Each row of numbers stands for one object and depends on some of the facts below. Use the named rows to name the rest.

Some rows with their names:
[ 10  22   6 -30  11  -1   1  -5   8   2  -6 -14  -2  -2 -10 -14  11  25
   9  15 -15  16  -2   1   4  -8  -8  19   7   6   1  -6  -3  -1  12   7
   0   2   9  15  -6  20   2  10]: riplasus
[  2   0   4  19   9   4  -8   1 -13   9  -3 -16  19  -7   1  -2   9  13
  18 -12   9   1 -13 -12   6  -3   0  -9  -8  -4  -7   7 -14  -5   3   6
   8  -1 -14 -13   7  -2  -6  -9]: rupar
[ -4  18   8   9  18  -3 -18   1 -22   8  -7 -17  24   4  -1   2  14  13
   8 -13  -1  13 -15 -15  -5  13 -10   4  -8  -2   1   4  -5  -1   3  12
  11  12  -4  -5   1 -17 -16 -16]: favedur
[ -2   6   8  14  16   4  -2   2  -6  12   1  -1  18  -9   5   2   4   4
   9  -6  -1  11 -11 -15  -2  -2  -7  -2  -3   4   3   5  -6   2  -1  -1
   1   5  -7 -10   7  -2  -3   1]: sozem
[  1 -10   5  26   9  15  13  -5   3   4  13  12   4  -8   7  -7 -11   2
  -1 -11   6   0 -15  -4  16 -20   6 -30 -11   1 -13  -8  -7 -13 -11 -27
 -17  -4  -5  -9  16   6 -11  16]: nedalak
[ -4   5   7  16  15   2  -2   1  -8  12  -2  -4  18  -9   6   1   5   4
  11  -8   1   9 -14 -17  -4  -2  -7  -1  -4   2  -1   4  -5  -1  -3   0
   3   4  -8 -12   8  -2  -2  -1]: gigrupur
[  1   6  -2   0 -11   3  -5   5  -8  11 -10  -1  15 -12   2 -15  15  13
  17   8  -3  -6  17   3  14  -5   8  -5   1   1  -2   8  -5  -9  12  23
  10   0 -10 -12   0   8  -3  -3]: sopom
[  6  23   7 -33  16 -11   6   1   7   7  -7  -5  -4  -4  -9 -23  14  30
  13  12 -25  14  13  10   4  -5  -4  20   3   8   4  -8  11  -6   7  14
   7   0  14   8  -3  22  -4  19]: kleplan
[  3  10  -2  -2 -12   7  -8  -1  -4   6 -10  -4  20  -6   6  -4  10   8
  11  11  -2   3   2  -3   5 -12  -2  -3   6   5   1   8  -9  -5   9  16
  -1   8 -11  -1  -3   5   5  -7]: noras
[ 11  22   7 -33  12   1  -2  -4  10   2  -6 -14  -2  -2  -9 -14  12  28
   5  13 -18  18  -1   2   5 -10  -9  15   4  10   5  -5  -2   0  13   8
  -1   6  12  18  -7  21   1  10]: zoren
[  0  -9   7  24  12  18  16  -4   5   5  16  19   2 -10   6  -4 -14  -2
  -6  -9   0   3 -13  -6  13 -19   4 -27 -12   5  -8  -7  -4  -9 -11 -31
 -19  -2  -3  -9  15   5  -8  20]: semem
[ -3   5   8  15  17   4  -1   2  -7  12   0   1  18 -10   6   2   4   3
   8  -5  -2  11 -13 -16  -3  -2  -5  -1  -3   4   3   5  -6   2  -3  -2
   1   6  -8 -10   8  -3  -1   1]: trasok
[  1   3   1   5 -13  20  16  -7  10   0   7  27   5  -7  13  -7 -11  -6
  -8  14  -8   1   1   3  13 -29   3 -22   2  11  -3  -8   2 -13  -8 -20
 -25   5  -1   0   6  12   2  20]: plida
[  1  -9   4  26  13   4   8  -5   6   2  11  10   9   1  17  -6  -5  10
   0 -16   0   5 -18   1   9 -27  -3 -33 -10   3  -7 -13   4 -18 -19 -20
 -19   5   2  -6  16   9 -12  13]: pafun
[  1 -25   7  17  31  16   2   5  -8   5  16  13   3 -16   7  -2 -21   1
 -23 -20  -4  19   7  13  16 -25   8 -45  -8  -9   5   2 -18  -6 -14 -35
 -19   3  -4   0  18  -2  -8  20]: brovus
[  4  -3  -2   9 -18  20   9  -8   7   0   5  14   5  -7   9 -12  -8   2
  -1   8   2  -8   0   6  21 -28   8 -26   0   3 -12  -6  -7 -19  -2 -14
 -20  -1  -8  -1   6  13  -3  10]: drirek
[ 12  20   6 -33  12   1  -1  -4   9   1  -4 -13  -5  -2 -12 -13   9  25
   5  15 -18  20   2   3   6  -8  -7  18   5   8   4  -6  -4   2  14   8
  -1   4   9  17  -7  21   0  11]: flizepus
[ -3  -5   7  24  13  13  18  -5   6   6  15  22   5  -8  10  -4 -14  -4
  -5  -8  -2   5 -14  -5   8 -20   0 -24  -8   5  -6 -10   3 -10 -17 -31
 -20  -1   0  -8  16   5  -8  22]: labrer
[  7  -8  -5  10 -18  20   3  -6   6  -4   5   8   4  -4   9 -13  -4   8
   0   6   4  -8   2  10  25 -30  10 -33  -2   1 -13  -5 -11 -18   1  -9
 -19   0  -8   0   4  14  -6   6]: flinu

There are 5 kinds of fact about the objects: γ, π, κ, θ, δ.
γ b <- stapa,bolir,sedar,zazogrom,tribropli,zipla,flubros,broskasek,pubra,lurukar,treda,trigri,favedur,grilok,guzin,pobe,saklenel,degrek,plale,suklipel,grale,disok,draplin,grastun,trufugrom,loder,mugima,skeve,siplok,ziklel,fuma,stuste,bazol,stidrisim,skedren,nugrisku,vagrul,treklos,kuvi,guskim
γ c <- tufom,bopak,sobis,moro,ribru,lotre,skile,sozem,biskur,noras,dropor,skozer,maklo,sopom,tragrol,rofu,kluzaman,zomi,flozul,mutrul,ruflal,kabam,gide,banom,sodru,stopabem,trasok,didro,brabogis,veves,bostum,baklal,lunor,gigrupur,nuflevem,voseran,tupes,stemen,nole,vastus,grukle,rupar,bomuskil
γ a <- nizen,drirek,stizen,nepus,flistir,begol,stivir,deluk,kilam,fivok,plida,dadron,rafu,begu,furam,zudrer,koval,lotrosi,bridrir,flinu,fipi,kizu,trustus,skikis,pelali,maso,sketuk,tafaskar,pafun,kifil,grupe,figek,pupum,fonil,muzol,skebrugom,tumek,lastel,paplonen,trotros,labrer,grevum,dukletra,klisko,semem,nedalak,flitrom,grugim,tesi,beflon,buple,senim,brite,tapla,plizokli,stuzira,brovus
π:
sobis > saklenel > drirek > dadron > fipi > fivok > tribropli
moro > favedur > zipla > grevum
skile > noras > ribru > gide
sedar > treklos > senim > disok > bolir
nepus > pelali > skebrugom > koval > dukletra
dropor > ruflal > baklal
stivir > tafaskar
zazogrom > kabam > grilok > pafun > brite > plale > guskim
rafu > rofu
sopom > nole > kluzaman > begu > maso
tragrol > lastel > skozer > pobe > grale > tesi > lunor
lotrosi > furam > deluk > grugim > trasok > plida
flozul > stuzira > fonil
flinu > grupe > brabogis > tupes > buple > pupum
banom > kizu > flistir
suklipel > vastus > biskur > bridrir > lurukar
didro > stopabem > flubros > tumek > semem > vagrul
trufugrom > mutrul > lotre
bostum > broskasek > sketuk > stuste > stapa > trotros > skikis
skeve > siplok > stemen > sodru > kilam
ziklel > voseran > beflon > mugima > tufom
bazol > bopak > begol > maklo > brovus > trustus > degrek > nuflevem
skedren > stizen > klisko > kifil > kuvi > treda > veves > nizen
flitrom > guzin > muzol > nedalak > gigrupur > bomuskil > labrer
grukle > plizokli > loder
tapla > nugrisku > stidrisim > sozem > pubra
rupar > zudrer > fuma > draplin > zomi > paplonen > grastun
{stapa,drirek,noras,flistir,maklo,plida,sopom,rofu,lurukar,flinu,banom,sodru,guzin,pobe,disok,didro,grupe,figek,muzol,baklal,lastel,nuflevem,nugrisku,beflon,buple,tapla,kuvi} κ 803
{tufom,ribru,bolir,stizen,sozem,biskur,skozer,kilam,fivok,zazogrom,tribropli,zipla,flubros,dadron,rafu,begu,broskasek,tragrol,zudrer,treda,koval,trigri,zomi,favedur,lotrosi,mutrul,ruflal,fipi,kizu,trustus,grilok,stopabem,maso,trasok,sketuk,saklenel,pafun,plale,suklipel,brabogis,veves,draplin,grastun,pupum,fonil,loder,mugima,skebrugom,tumek,siplok,ziklel,paplonen,fuma,labrer,grevum,klisko,gigrupur,stidrisim,semem,skedren,nedalak,flitrom,tupes,grugim,tesi,nole,vastus,treklos,brite,rupar,stuzira,brovus} κ 905
{bopak,sobis,nizen,moro,lotre,skile,sedar,nepus,begol,dropor,stivir,deluk,pubra,furam,kluzaman,flozul,kabam,bridrir,gide,skikis,pelali,degrek,tafaskar,grale,kifil,trufugrom,bostum,skeve,lunor,trotros,stuste,dukletra,bazol,voseran,stemen,vagrul,senim,grukle,bomuskil,plizokli,guskim} κ 722
[stapa,broskasek,skikis,sketuk,bostum,trotros,stuste] θ kleplan
[tufom,mugima,ziklel,voseran,beflon] θ lastasin
[bopak,begol,maklo,trustus,degrek,bazol,nuflevem,brovus] θ gibun
[sobis,drirek,fivok,tribropli,dadron,fipi,saklenel] θ stedrir
[nizen,stizen,treda,kifil,veves,klisko,skedren,kuvi] θ bidres
[moro,zipla,favedur,grevum] θ drostesa
[ribru,skile,noras,gide] θ zoren
[lotre,mutrul,trufugrom] θ flizepus
[bolir,sedar,disok,senim,treklos] θ kiflagrun
[sozem,pubra,stidrisim,nugrisku,tapla] θ butan
[biskur,lurukar,bridrir,suklipel,vastus] θ sevuk
[nepus,koval,pelali,skebrugom,dukletra] θ drovek
[flistir,kizu,banom] θ plopoplu
[dropor,ruflal,baklal] θ flabro
[skozer,tragrol,pobe,grale,lunor,lastel,tesi] θ treskir
[stivir,tafaskar] θ kanotus
[deluk,plida,furam,lotrosi,trasok,grugim] θ zodi
[kilam,sodru,skeve,siplok,stemen] θ zato
[zazogrom,kabam,grilok,pafun,plale,brite,guskim] θ vosku
[flubros,stopabem,didro,tumek,semem,vagrul] θ gramim
[rafu,rofu] θ bristes
[begu,sopom,kluzaman,maso,nole] θ flesak
[zudrer,zomi,draplin,grastun,paplonen,fuma,rupar] θ riplasus
[trigri] θ midosir
[flozul,fonil,stuzira] θ fegik
[flinu,brabogis,grupe,pupum,tupes,buple] θ vunu
[guzin,muzol,labrer,gigrupur,nedalak,flitrom,bomuskil] θ traveflu
[figek] θ seplun
[loder,grukle,plizokli] θ vedrum
δ butan <- stapa,flubros,furam
δ senim <- tufom,tapla
δ stedrir <- bopak,zipla
δ zoren <- nizen,bostum
δ bristes <- moro,guzin
δ flistir <- drirek,guskim
δ biskur <- ribru
δ plopoplu <- stizen,fonil,nugrisku
δ drostesa <- biskur,sedar,nepus
δ lastasin <- stivir,skedren
δ grukle <- deluk
δ muzol <- maklo
δ sevuk <- rafu,loder
δ beflon <- begu
δ zato <- broskasek,kizu
δ kleplan <- sopom,veves,muzol
δ riplasus <- tragrol
δ bidres <- pubra,paplonen
δ flabro <- kluzaman
δ tafaskar <- treda,vagrul,plizokli
δ begu <- flozul
δ flizepus <- ruflal
δ traveflu <- kabam,disok,kuvi
δ rofu <- flinu,fipi
δ pubra <- sodru
δ gibun <- pobe,nedalak
δ nizen <- suklipel,grevum
δ mutrul <- didro,brovus
δ flesak <- kifil
δ zodi <- brabogis
δ gramim <- draplin
δ pafun <- grastun,klisko,nole
δ baklal <- trufugrom
δ midosir <- skeve
δ kanotus <- baklal
δ fegik <- lunor,stuste,voseran
δ trigri <- fuma
δ favedur <- dukletra
δ treskir <- stidrisim,rupar
δ skozer <- semem
δ zomi <- flitrom
δ drovek <- beflon
δ furam <- buple,brite,bomuskil

Rows to name:
No name comes twice in this set of rows, the named rows included.
[-11  25  15   7  17   8  -3   0 -21  14  -5  -3  18  -8  -5   5   2  -4
   5  -4  -2  13 -14 -28  -7  20  -8  18  -8   0   2   8  -3   4   3  -2
  12   6  -5 -11   5 -21  -9  -4]	grastun
[  6 -16   2  27  10  16   4  -4   2   1  14   2   4  -4   5  -8  -7  12
   0 -15   9  -1 -12   5  22 -23   8 -37 -14   0 -14  -7 -12 -15  -5 -20
 -15  -2  -7  -7  12   7 -15   9]	rafu
[ -9  24  14   7  18  10  -7   0 -20  13  -3  -3  18  -8  -7   6   3  -3
   1  -2  -4  15 -13 -25  -6  20  -8  16  -8   2   5   9  -6   7   4  -1
  11   8  -4  -8   3 -21  -9  -4]	loder
[ -3  16   8  12  13   5 -19   0 -26   9  -7 -23  21  -1  -7   0  12  14
  10 -12   6   6 -13 -18   3  17  -4   3 -10  -6  -4   9 -15  -1  11  11
  17   6 -11  -7   1 -19 -16 -19]	suklipel
[ -3  17   2  -5  -7   4  -3  -1   0   8  -8   9  20  -7  13   0   8   1
   5  16 -11  10   3  -7  -4 -14  -9   3  10  11   9   5   4  -2   0  11
  -6  15  -1   0  -1   7   8   0]	rofu
[ -4   7   7  15  16  -2  -4   0  -7  11  -3  -3  21  -6   9   1   7   7
  12  -8  -1  11 -15 -14  -6  -4  -9  -3  -3   2   1   2  -1  -2  -6   3
   1   6  -6 -11   9  -1  -2  -1]	zomi
[ 14  -8  -9  13 -16  27  -2 -14   7  -8   9  -5   6   0  12  -3  -9   6
   0   3  16  -4 -15   0  20 -29   6 -35  -1   1 -12  -3 -22 -17   3 -19
 -21   6 -12   8   5   7  -7   0]	nepus
[ -3  26   4  -8 -13  11 -17  -2 -19   6 -15 -12  20  -3  -5  -2  13   5
   7  13   0   2   2 -12   5   9  -2  11   1  -1   0  11 -11  -3  17  20
  10   9  -9   0  -7 -11  -5 -18]	nugrisku
[  0   5   5  16  10  14  -8  -5  -6   8   1 -10  19 -10   4   9   0   0
   5  -4   8  12 -26 -25   0  -4  -6  -4  -3   3   0   9 -20   5   3  -8
  -3   9 -12  -1   5  -4   4  -7]	ribru
[ 12   0  -4  12 -14  38   6 -13  37  -4  32  43  -2   9  13  -1  -9   4
 -14  28 -10   7   7  -4  22 -21  11 -32  -5  41   8  -8  -6   4   8 -25
 -31  25   4   9  -1  15 -11  17]	nizen
[ 10 -20  -4   3  10  15  -1   2  -3  -2  10  10   5  -9  13  -9 -16   4
 -17  -6  -2  14  19  25  15 -29   8 -46   3  -7   7   2 -16 -15  -8 -22
 -20   8  -4   6  10   3  -9  15]	begol
[  2   3   4  16  11  10 -12  -6  -7   5   0 -15  22  -5   7   9   3   7
   6  -8   7  12 -28 -23  -1  -8  -9  -7  -2   3   0   7 -19   3   2  -2
  -3  10 -13   1   4  -3   3 -12]	biskur
[  1  -2  -1   9 -13   8  14  -2   6   3   5  22   4  -9  11 -21  -1   6
   3   6  -6 -10  14  14  21 -27  11 -27  -4   5  -9  -7   8 -23  -7  -6
 -13  -3   0  -9   9  16  -8  19]	muzol
[ 11   7   8 -41  32  -2 -11   4  -2   2  -6 -14  -2  -8  -9 -10   1  26
 -13   4 -24  35  19  18   4 -14  -8   2  10  -2  19   2 -12   4   8   1
  -4  10  10  24  -4  14   3  12]	gibun

The same objects again, as new rows of numbers:
Some objects and their rows:
[-12   4   4  -3  -1   1  -2  10   7  -7  -7   5  -1 -24]: trufugrom
[-14   4   5  -6   2   4  -1   7  12   1  -4   7  -8 -12]: stuste
[-17  -7   2  -9  -2   6  14   6  16  16   1   3  -9   4]: grastun
[-16 -10   0 -11  -8   8  29  17  16   7  -7  13   2  -6]: sodru
[-17  -4   0 -11  -6  12  20  16  18   5  -1  10  -3  -2]: tufom
[-21 -19  -8  17  -2  34  16  12   9  31 -19  16  -7 -14]: kuvi
[-13 -13   2  -7  -5   1  23   9  10  13  -8   4   1  -8]: disok
[-11  -7   1  -5  -5   3  14   9   9   5  -5   1   0 -13]: stidrisim
[-10 -20   2   4  -9 -23  -9  -5  -4  19   0 -11  -9 -11]: pafun
[ 14   5  -3  -7 -22   6   2   3   3   4 -10  35   3   9]: sevuk
[ 15   4  -4  -6 -23   5   1   3   3   3 -10  36   3  10]: traveflu
[-15 -14   1  -7 -10  -1  20  10  13  16  -5   6  -2  -4]: lurukar
[-15  -7   7   1   6 -16 -19  -9   0  19   3  -9 -18  -8]: trotros
[-10 -18   4   3   1 -19  -3  -7  -6  19  -1 -14  -7 -13]: grugim
[-13   7   0  -6  -9   6   2  18  12 -13  -6  16  -1 -20]: sobis
[-14  -5  10 -38 -13 -24  35  10  27   3  13   4  -2  21]: nuflevem
[-11  -7   0  -5  -9   0  12  10   8   5  -6   3  -1 -12]: grilok
[-16  -7   7   0   7 -16 -19 -10   3  22   5  -9 -20  -5]: skikis
[-17  -6  -2  -9 -16   6  15  18  18   5  -1  14  -5  -1]: zomi

Which object is each row?
No name comes twice in this set of rows, the named rows included.
[ -8 -25   4   3  -2 -22   5  -6  -7  21  -6 -12  -2 -17]	beflon
[ -6  13  12 -33  -5 -23  12  11  17 -26   7   4   3  -7]	bopak
[-14 -11  -1  -8 -14   4  27  19  13   2  -9  13   7 -14]	noras
[ -9  -7   6   5   3 -20 -19  -7  -7   7  -3 -10  -8 -24]	pelali
[-11 -10  -1  -7 -10   5  29  18  10  -2 -12  12   9 -18]	didro
[ -8 -24   4   3   3 -20   9  -8  -8  20  -7 -13  -1 -16]	drirek
[-13  -7   0  -6 -10   0  11  10  11   8  -3   3  -3  -8]	mugima
[-13 -23  -7  28   7  16  -8  -3 -13  28 -19  -5  -8 -31]	stizen
[ -8  -1  20 -31 -13 -24  45  14   8  -9   7   2   2   5]	maklo
[ -9  -7   1  -4  -6   2  15   9   7   1  -8   1   2 -16]	broskasek
[ -9 -17   5   3   5 -16  -1  -6  -6  17  -3 -18  -4 -18]	fonil
[-19   6   2  -9  -6   8   2  18  18  -4  -1  16  -6  -9]	gide
[-12  -7   7   3   5 -18 -19  -8  -3  13   0  -9 -13 -17]	bridrir
[-14 -18   4   0   2 -16  -3  -8   0  28   3 -13 -14  -1]	labrer

